[ 16   6  -1  12  -8 -19  -4  11 -11 -13  -9  17 -10 -14  -1   4   4   3
   7   0  -6  20  -8  -5   3  12   0   6   2 -25  -1   5  -4  -1   3  -2
   1  14 -28 -19  12 -11  -7   8   5   2   4]  <84>/<18>
[ -3  15   8 -12 -22   8  17 -12 -14  10   1   0   8   5   0   3   4 -11
   5 -10  -5  14  -3   1  -2  -1  -3  -3  -9  -4 -14  12  17   9  -7  -6
   9  -1 -23  -3  -5  10   2  17  10  -1 -10]  <93>/<20>
[ 21   7 -22  -2   6   9  10   2 -19 -14  -6   1 -19   2  10  -9  -3 -22
  -8  -9 -21  21  13  -6  -4  22  13   3   0 -11  -5   2  20   5  -3   5
  -6  28 -11  12  -4   6  -9  26  16  -1  11]  <96>/<20>
[-15  17  21   2 -16  -2 -15  16 -35  -3   4   6  -6   0  -1  11  -5   3
  -6  -5   9  21 -18  -3   7   1  -6   7  -6 -21  -8  -8   4   2  -4 -14
  -1   1 -17 -15  12   0 -10  15   6  -4  -1]  <84>/<22>
[  5  -2 -13  17 -11 -18 -28  14   9  -8  -2   3  -8  18  -6  -8   6  -7
   5  -5   5  -5   8   1  15  -1   5   1 -29 -10   4   5 -11   3  -5  -7
   0 -19  15  -4  15 -10   2  -7   9  -2  -6]  <94>/<20>
[ 37   3 -18  10   1  -9  -2   5 -16   0 -10   7 -20   9   9   4   0 -18
  -8 -21 -22   8   7  -3  10  10   6  12 -21  -2 -11   9   0  15  -8  -4
   0  12   3 -22   0 -11   3   3  22 -12 -11]  <96>/<20>
[  3   5   7  -9   1  -6 -17  18  -2 -15   3 -14  -9  15  -8   6   5  -4
  -4  -6   9   0  -4   5   1  -8  15  68 -16 -28   4 -13  -4   2 -14 -11
   9  -4   3   1  18 -22  -7   6  -3  -7  -8]  <90>/<20>
[ -2  11  10  -1 -13   6   0   8 -20   1  14   1  -1  -4  23   7  -9  68
 -14  -5   5  10  -5   2  11  -1  -4  26   0   0 -10  -3  11  -2   4  -3
  -8   1  -5   0  -9   5   5  16   2  -2   2]  <96>/<22>
[ 18   7  12  15 -14  -2  -1   0 -28 -10  -5  17  -7 -14   3  17  -2  18
   1  -3  16  18 -18 -10   6  -1  -9  11   9  -4   6   1 -20  -6   7  -6
  -3   6 -11 -22   7   1  -4  -3   4   4  -4]  <84>/<20>
[  6  10   5   1 -20  -2 -13   2 -18   5  -4  12  -2   9  12   3  -9 -11
 -18  -8  -2  10 -19   4   8   9 -10   5 -11  -3  -2   6  -4 -22   3  -7
 -12 -12 -19 -23  14  13   0  -8  19  -4  -9]  <84>/<20>
[ 30   1  -6   4  19  -5  -1   0 -26 -17  -5  10 -15  -6   6  -4  -8  -9
  -9  -5  -4  21  -2   0  -6  17   9   7   1   1   2   5   7  -4  -6   8
   2   9 -24  -3  -2  -7 -14   5  20 -11   5]  <96>/<18>
[ 27   4  -4  15  -2  -7  -4  -1 -26 -13   4  19 -18  -3   3  -3   3  10
   6   6  10  14  -3  -8   6   5   8   1   0 -15  -3   1  -1  -4  -2   9
  -5  15   1 -13   7   3 -10  11  18  -3   7]  <96>/<18>
[ 21  -4   8  30 -11 -26 -16  -5 -46  -4   3  37  -3 -10   3   7  16  34
   9   7  32  15 -10  -9   4   1  -4 -11   2 -13  10  -6 -11  -4  11   3
   1   1   6 -19   7  -7 -12 -12   1   8  13]  <84>/<18>
[ 11  15   4  13 -21  -4 -18   2 -24   9  -2   9  -1  -8  13   8  -5  -3
 -14 -26  -7  19   0   2   5   4  -5  17 -14 -10   4   3   1   0  12  -8
  -8 -13   5 -17   7  -6 -14  10   8  -7   3]  <84>/<20>
[ 11   5  12   1 -20   6   3  -4 -29   5 -11   2  -3   7   4   2  -8  -8
  -4 -13 -13  34 -16   0  -9   0  -2  -2 -15 -29  -3  -5   7   2   1  -8
  -2  17 -22  -1   3   5  -7  21  17  -5  -3]  <93>/<20>
[ -9   3 -13 -13  13  13   4   7  23  -9 -14 -31   4   1  -3 -13   5 -12
   6  -1 -16  -2  16  -1  -4 -10   8  -8  19 -16  -2  -9 -11  -1 -18   5
  -8  17   7  18  -6 -14  -2  11   2  -6   7]  <90>/<18>
[  1  -3  -1  -5 -12   0   2  17 -15  -6  -8 -22 -11   8  -4   8 -13  -5
  -8   0   0  10   0  -5   1   5  -7   2  -2  -7   4  -5  -2   4  -7   6
  -9  14 -25  -4  -2  -2 -11  10  19  -9   7]  <96>/<22>
[ 19   6 -25   3  13   2   4  10 -20 -22 -17  -4  -9 -13   4   0  -9 -33
 -12  -4 -24  24   3   0   1  12   4  19  -4 -22  -2   0   3  -2  -5  -3
  -1  16 -10  -9   8 -14 -10  25   0   0   2]  <84>/<18>

[ 16  -6  -8  -5   5  10 -11   1  23   5   9   8 -27   9   2   3  19  12
  22   1   1   2  -5   9 -16   8  -2 -86 -36   7 -14   0 -43  -6  29   2
 -52  11  11   6  10   1 -10  -9  -5   2   4]  [14]/[29]
[ 17  -6  -7 -14   2  -1   4  -3  21  22  -2   0 -17 -25  -5  26  16  11
   2   7  -4   1  -2   7 -10   0   5 -44  -1  10  13  -2 -15  13  10  -3
  -3   9   8   6   8  13   1   3  -7  -4   0]  [13]/[37]
[ -7  -1 -12  -8  10   0 -15   0  17 -20  33  17  -1   5   4  -2  33  12
   9   0   2  -3   9   7  -5   3 -16 -88  -2  -9 -11  11 -11 -17  24  10
  17  -4   6   1  42   7  -8   2   0  -6 -28]  [13]/[27]
[  7  -4  -7   9  -5   5 -13   4   3 -28   7  15 -17  -8   8   7   6  17
  10 -28   6   3   7  21 -21   8 -39 -88 -12   0  -6  14 -23 -23  54   7
  -5   0  12   0  33  11 -11  -9  -4  -2   9]  [16]/[29]
[ 31  -9  -5  -4  10  14 -10  -5  20   4  13  11 -12 -18   0  -2  26  35
   6  -5   3  -8   8  31 -18   0 -38 -88  -3   0 -26  14 -30 -10  41   8
  -4 -12   4   0  29  20  -2  -5  -3   0  -1]  [16]/[27]
[ -3   4 -10  13   7   3  -2   5   0 -15   1  14  -8  -8   3   2   3  11
  12  -7  -1   8  26  14  -4  12 -20 -81  -9   4   4  15  -6 -10  39   2
 -12  15   7  -3  22  10 -14 -22   4  -2  24]  [16]/[29]
[ 14   9  -6  -1   4   2  -4  -7  27  -5   6  12 -15  -2  -6   1  25  12
   6  -2   4  -1  -4   8  -7  13 -17 -82  11   2 -18  -3 -30   9  19   3
 -10  -7  17  15  22   2  -5  -1  -8  -2   2]  [14]/[37]
[ 13 -13   6   4   9  11  11   2  26  34 -15   4 -19 -20  -6   6  28   2
  31 -14  11  -1  -5  33 -11   9 -24 -63  -9   2 -13  -3 -17 -18  36  -6
 -21 -23  10  13   7   9  -2  21  -8  12   2]  [16]/[37]
[  1  -3 -10   3  21  12 -14  -2  27   4  10  16  -7  -7   1  29  24   5
  17 -12   8  -1  18  20 -15   4 -35 -88  -3   4 -12   4 -30 -21  59  -3
  -3  -7   6   4  32  15  -4   2 -13   4  -3]  [16]/[27]
[  5  -6  -3  -2  -1   6  -7  19  11  -5  24  25 -16  14  -2  -1  24  11
  11  13  -5   3 -12   1  -8 -41   6 -29  -8   9 -10  -8 -22  10  21   9
  -4   8   0   2  34   8  -5  -7   6  -1  -8]  [13]/[33]
[ 14 -10  -1   6  11   6  22   2  29  50 -15  14  -6 -29   1   9  31   7
   1 -14   5  -7  -1  32 -27 -88 -34 -88 -19   4 -23   1 -18 -18  59  -7
 -11 -20  18   8   5  19 -26  21  -9   8   4]  [16]/[37]
[ 13  -7  -5 -28  15   5 -18  -4  37 -31  28  12 -13 -16  -3   2  30  25
  -3  -1   3   3   6  20 -27   9 -24 -88  -5  17 -31  11 -18  17  21  10
  -3   7  11  13  53  21 -14  -9  -9  -5  -2]  [13]/[37]
[ 10   4  -1   8   4  10  12   0   1  14  -4   2  -6  -4   3   2  -3  -3
   0  -5  -7   2   5  13  -8   4 -22 -74  -4   8  -7   0 -12  -1  40   2
 -20  -9   4  11   3  13  -6   4  -4  -1   4]  [16]/[37]
[ 19   5 -14  -1  15  -1  -3  -5  19 -11   1  16 -24  10  -3 -13  36  25
  16  -5   0   9  -6  11 -12   1 -12 -88 -14   6  -9  -7 -47  -4  42   0
   3   4  48 -14  26  16  -7 -13  -6  -3   7]  [14]/[29]
[ 11  -5 -13   1   0   7  -4   0   1 -15   1  14 -14  -4   9  12  17  13
   6 -12  -1   6   4   8 -10   5 -14 -88  -5  -3  -6  -3 -31 -10  36 -13
 -14   5   6  -4  16   9 -11 -25  -5 -10  -3]  [16]/[29]
[ 13   8  -1 -14 -14  -3  -3   2  37  -8   9   9 -10 -12  -5   3  24  10
  -2   4   6 -14  -8  28 -17  -1 -24 -88  -6  -1 -16   2 -14   4   4   3
  -9   5  14  -1  17  10   0 -18  -9  -1   3]  [13]/[27]
[  1  -3  -5   0  13   2  -9  -1  10 -15   9   8 -10 -10   2  11  26  12
  -7 -10   3  -2   1   9  -5   8 -23 -56  -4   1   0   7 -20  -4  21  13
  -4   3  -3   8  24  10 -10  -6 -13  -9  -9]  [16]/[37]
[ -4 -10  -3  -7  14   7 -18 -16 -10   0  -5   4 -17  -3   4   9  29  28
  17 -16   0   0   8  16  -8   2 -24 -88  -4   2  -8   9 -42 -20  59   1
  -4 -28  -7   3  24  11  -8   9 -19   1   9]  [16]/[29]

[ 13  -8  13 -20  22   3 -65  -4   7  -9  -1   3  21   6 -12  -5 -25  12
  -5  -3   0 -16   9  14 -16  -8 -11  16 -12  -5  -8  10   8 -17 -10  40
  -5 -13  16   4  11  10  -2 -11  19 -10 -26]  (35)/<78>
[ 19   0   7  12 -33   3  -1  -6   1  10   1   6  33  23   3  -2 -49  -1
 -10  -4 -30   9  20  13 -19 -40 -12 -30  15  -5  21 -57 -21  -8  -7 -17
  10  40  48   1  -6   9  -7  -2   3   7  -9]  (38)/<78>
[  6  -4   6   0  -3  -9 -33   3   4 -12  12  11  18  13 -19  -2 -22   6
 -11  -9  -7  -9   8   5 -12  -1  -8   0   8  -5  -9 -11   6 -20  -2   3
   1  15  12   2 -15  -2 -20  -8  -2 -13  -4]  (35)/<78>
[ -2  -7   8 -18  48 -30 -11   7  12   6  19   9   0  -2 -26  -2 -34   4
   0  -2 -16 -15  30  10  -3  19  -8 -10   7   3 -22  40   5 -31   0  15
  15  13  41  13 -20  -1 -13  -9  -2 -16 -19]  (35)/<75>
[ 34  -2  39 -21  41  10 -30  -6   4 -15  16  -3  36  18  -7  -5 -39   2
 -15 -21 -24   4   6  32 -21 -37   5 -25 -10 -14  -2 -61  26 -27  -7  33
  -9  -4  28   9  40  14  -7  -5  37 -17 -74]  (39)/<78>
[  9 -13  14 -23  47 -19 -41   8  10  -1  16  10  11  12 -28   5 -61   7
 -13  -8  -8 -23  23  19 -13  -4 -11 -19   3   3 -28  10  16 -37  -4  26
   7   3  41  12   3 -13 -13 -14  12 -16 -47]  (38)/<76>
[  1   1  14  -5   5  -2 -23   0   3 -16  15   2  18  22 -21   6 -39  -5
 -18  -4 -11   2   5   6  -8  -9   1   2   7  -2  -2 -28  15 -26  -6  -1
   5   2  19   9 -18   6 -21   2  10  -3 -28]  (34)/<78>
[-18  -8  -4  -8  -3 -18 -17   0  -3  10  -4   5 -15  -4 -15  -5 -10   8
  -2  12   2 -12  16 -10   4  22  -5   3 -15  10  -8  51  -4 -15   1 -12
  18  16  20   2 -38   1  -4  -9 -19  -1  22]  (35)/<83>
[  2  -7   0 -13  42 -23  -2   6   5   9  16  15   7   5 -21 -10 -32  11
  -9   5 -14 -18  25   7  -1   2 -22 -18   3  -3 -11  15  -2 -24  -8   0
   4  50  28   0  -3  -4  -5  -7  -7  -7 -25]  (35)/<83>
[ 10   3   0  -7  41 -22  43   5   5  -5   7   5  -6   3 -15  -6 -19  -3
   4   3 -10  -4   4   0  -3  -3  13 -11   6  -9 -21   4  11   0  -8   8
   3   8  18  22 -10 -14  -7  -6   4 -15 -33]  (34)/<75>
[ 32   2  15 -14  21 -13  12  -2   3 -19  12  -1  20  13 -17   7  -9 -11
 -14  -4 -18 -11  -2  16  -5 -16  30  -6  20  -6 -11 -13  15   5   1  19
  20  -5  20  19   5   1 -17  10  13 -18 -54]  (39)/<78>
[ -1  -9   5 -26  53 -18  -7   2   5   0  12  13   3   4 -23  -9 -35  -3
  -5   5   1 -15  14   9  -3   6  -3 -36   1   1 -20  39  14 -20  -6  23
   5   0  30  15 -11   5  -2 -12   8 -25 -34]  (35)/<75>
[  6  -7   7  -3 -19   5 -44   6   2  -4   1   6  21  11 -16  -3 -45   1
  -4  -6 -29  -6  11  12 -10 -20  -8 -15   6 -27  10 -26   2 -28 -12   3
  17  12  22  -5  -5   5   0  22   3  -8 -12]  (35)/<78>
[ 15  -2  11  -7  10 -11   9  14   6  -4  10 -11  24  22 -16   0 -32  -8
 -16  -8 -27  -9  10   7 -10 -22  18  -7  12  -3  -3 -25   4 -24  -1  -1
   3   8  29  15   6   7 -12   1   8  -6 -35]  (39)/<78>
[ -2 -18  13  -1 -28  -2 -38  -2   8   8  -2   2  22  14 -11  -3 -36  -1
 -12   0 -13  -9  22   4 -18 -13 -21 -15  -3   2  14 -27  -5 -28  -1 -12
  -3  23  24   6 -14  13  -2   8   7   7   7]  (38)/<78>
[  8   0   7  -4  22 -16  61  10   2  10  10   9 -11   7 -28  -7 -27 -19
  -9   1 -22  -5  17   9 -13 -16  11 -21  15  -1 -13  26  -4  -8   6   4
  13  23  33  19  -2  -5  -6  -2   7  -9 -37]  (39)/<75>
[  4   3  -7 -21  12 -13  50  -6  16  -2   9  12 -23 -10 -19   0  -6 -13
  -8  13 -13  -6   4  18   0  -4  24 -23  -4   6 -11  25  14   1  10   0
   2 -32  10  10  -9  -8  -4  -2  16  -3 -33]  (34)/<75>
[  4  -5  12 -27  50  14 -31   4   7  -5   2  -6   9   1 -29  -6 -41  -6
 -13  -4  -4 -19   6   5 -12  20  -4  -3  -5   7 -30  43  20 -30   6  31
  10   7  30   8  -6  -2  -8  -6   4 -19 -25]  (35)/<75>
[-12  -7  -5   2  -2 -29 -22  10   2   2   4   8   0  -5 -25  -2 -20 -12
  -3  12  -2 -21  11 -10   8  25   3   5   0  14 -24  63  -3 -21  -2  -9
 -11  13  24  -4 -47  -5  -6 -13 -16  -5  15]  (35)/<83>
[  7  -8  12  -3 -17  -7 -37  10   7  -9   5   7  35  12 -16   0 -41 -11
  -3   9 -13 -13  11   5 -12  -2  -1  -2   3  11 -11  12   0 -33  -9   2
  14  12  50   2 -18  22 -12  -1  -8  26  -8]  (35)/<78>
[ 18  -2  13 -31  49 -22  22  13   7  -5   3  13  -7   0  43   2 -19 -18
 -11  -3 -10 -18  -5  21 -10  -7  26 -25   3  -2 -33  46  15   0  -2  36
   5 -14  23  17  19   1 -12 -14  18 -19 -66]  (39)/<75>
[ 11   4  13   2  -7  -3  -1  -2  10  -3  15  -1  26  23 -11  -7 -34  -7
 -16  18 -13  -1  14   9 -10 -27   0  -7 -10  -2   8 -58  -2 -19  -8 -12
   8  20  17   7  -9   2 -11   0  -4  -1 -22]  (39)/<78>
[  2 -13   2 -29  61 -38 -15   4  13   2  17  11  -1   7 -28  -1 -30  -4
  -8  -1  -3 -18  13   3   6  30   1  -4   4   0 -38  53  11 -31   3  31
   8  -9  25   9 -17  -7 -16 -11   7 -23 -33]  (35)/<83>
[  9  -4   3 -21  39 -24   7   2   4   8   4  12  -8   1 -23  -7 -27  -3
  13   4  -5 -15  -2  -1   2   0 -10 -35   4   8 -31  57  17 -19  -5  21
  10   1  35  25  -1   0   2 -11  -6  -3 -18]  (35)/<75>
[ -3  -6   4   9 -34   5 -34 -12   6   2   4 -19  14  17   1   1 -12   5
   4   1  -7   6  12  -6   0   0 -20   8  -7   1  21 -46 -15 -14  -1 -11
   2  29  -5 -12 -19   5  -6   4  -2  18  34]  (35)/<78>
[  1  -9   0   3  -9  -1  -5   8   1  22  -2   3  -4 -11 -23  -6 -34   9
  -6   4  -6   1  25  -4   1 -13 -20 -19   3   8  15  15 -13  -7  -3  -2
  -6  22  12  -3  11   4   6 -13  -9   6  19]  (35)/<75>
[-19 -10   6 -13  53 -30 -22  -6   0  20  -6  14 -10  -9 -16   1 -25  10
  -5   5   4 -23  12   2   1  25 -29  -2  -5   4 -22  31   7 -20   0  -1
  10  26  14   1 -16  -5  -4  -1   1  -7  12]  (35)/<75>
[  5  -4  -2  -7  15 -10  20   2   4  13   5   5 -15   1  -4  -3  -3   4
   1  -3   0  -7  14  -2   4  -8  -9 -18   1  -5   2  -7  16  -6   3 -10
  -1  12   8   1  -1  -1   3  11  10   4  -3]  (35)/<75>
[ 21   8   3  -8  87 -17  19  -2   7   0  18   8  -3   3 -18  23 -30  -9
 -16   1 -13  -9  17   6  -9   1   3 -13   4 -12 -19  24   9 -18   1  18
  10   9  24  18  -4   1  -3  -7  14  -8 -46]  (34)/<83>
[ 15   1  -5 -11  57 -20  67   4   4   9  16  16 -14   1 -14  -5 -39  -3
  -7  -9 -32  -3   9  13  -3 -26  13 -33  16  -1 -17  -2   3  -8   7  14
   2   8  25  19  29  -7  -8  -7  17 -12 -58]  (39)/<75>
[ -1   6   3  -6   5 -24  11   5  -1  -8  -1   8  -3  -3  -9   3 -25 -12
  -6   9   2 -11   3  -4  -2   7   1  -9   6   3 -13  40  -4 -15  -2  16
  11  10  29   8 -15   1   3  -7 -12  -3 -11]  (35)/<75>
[ -2 -14  -1  -8  14   8 -15   5  -6  15  -6   6  -4  -7  -6  -8 -28   8
  -4   5   0  -6  15  -1   3   7 -23 -15 -24   7  -2  36   0 -26  -6  -7
   6   9  15   7 -12   4   0  -2   3  -5  16]  (35)/<75>
[ -7  -7   7  -8  16 -27  -4   0   4  11   3  15 -10  -5 -19 -16 -30   4
  -2   8   6  -8  29   0  -3  13 -21  -9 -13   4   6  17  -5 -21  -6  -7
   8  25  12  -1 -19  -1  -7  -5   0   4  25]  (35)/<75>
[ 11   4   1 -17  22 -19  29  11   4   2   1   4  -3  -3 -19   0 -34 -14
  -6   0 -20  -8  17   3   1 -14  20 -23   5   6 -18  40   9 -14   5  13
   2  -2  37  16   5   5  -2 -10   8  -9 -38]  (38)/<83>
[ 11  -4  13 -14  43  -9 -53   0   8 -26   8  14  26  -7 -21   0 -27  10
  -9 -10 -20 -14   6  15 -19  -6  -3  -7   5  -6 -20 -15  16 -22  -7  18
   1  -8  17  16   6   4 -22  -3   5 -10 -31]  (35)/<78>
[ -6  -2  -8 -15  24 -32  20   5  -3   5   7  13  -6   1 -29  -3 -32 -16
  20  15 -19 -26  18   0  -3  13  10 -11   8   3 -26  66   2 -25   2   9
  16   3  37  12 -38  -6 -14 -14 -14 -21 -17]  (38)/<75>
[  8 -12  14 -22  41   3  -2 -11  12   1  12   8  -2  -1  -7  -8 -34   6
 -11  -8 -10  -8   4   9  -7 -12  -7 -16   4  -4 -12  -1  33  -7  -4   6
   4  16  23   5  15   3 -14   2  15  -1 -15]  (35)/<75>
[ 11  -1   5 -13  35 -10  21  -4   9   2  14   9 -11  -2 -12  -3 -22  -2
  -9  -6  -5   5  49   8 -12 -12   1 -20  -1  -1  -9  13  24  -8  -1  12
   1  -4  20   9  17   0  -7  -3  18   4 -42]  (38)/<75>
[ 16  -8  24 -40  70 -34  -7  21   7 -13  17   7   8  -1 -43   1 -58  -5
 -16   7 -22 -41  21  18 -11  -3  32 -26   8   2 -52  71  20 -16 -10  41
  14 -17  70  23  -1   2 -15 -26  15 -34 -74]  (38)/<83>
[  4   1  -5 -12   6 -11  28  17  -2   9   1  10   1  -5  -8   0 -32 -12
  -4  12 -12 -14   9   1  -6 -14  13 -25  -6   7 -16  47   9 -14  -5  20
   0   0  33   8   3   1   4 -16   0   6 -27]  (34)/<75>

[  2  -8  -5   3  -7   4   5  -1  -8  -5 -14 -10  17   2  -2  -5   5 -13
  -7   6  -3  -1   6  -2  -1   3   4  -4   4  21  13  -2  -6   7   5  -5
  10   2 -15 -11  -6   6   6   0   2  -1  -2]  <283>/(22)
[ -4   6  -2   4  12  -9  -1 -10   8  -3  11  -1 -13  13  10  -2 -16   7
   0  -9   3  -1   6 -10  -3  -4  -2   9   4   1  -3  -5  -2  -2   2   3
  -3 -14   7 -14   1  -6 -12  -9   1  -2   3]  <282>/(16)
[ 14  -4   5   1   1 -10 -11 -30   9   1   7   4  -8  31  14  -5   5   0
  15  -3   5  -7   6  15   0   0  -5   9   0 -14  -4  -5   8   2   8   7
   2  -8   4 -31   6  -9   8  -4   0  -1   9]  <282>/(15)
[  3  -2 -12   0  -9   8   3   5  -9  10 -10  -7  14  -2   4  -3   5  -4
  -9  -2  -4   3  -4   0  -7  -1   0 -22  -1   9   0   1   0  -1   2  11
   0   5  -9   5   4  15   9  -4   6  -2  -6]  <283>/(15)
[  3 -12   6   2  11  -7  -4 -13   5   3   7  -5  -6  20  15  -6  -4   8
  11   3   4   4   3  -2  -4  -3  -2  18   1  -5  -6  -1   2   0  -2   4
   8  -7   3 -32  -4   2 -11  -8  -2  -3   4]  <282>/(16)
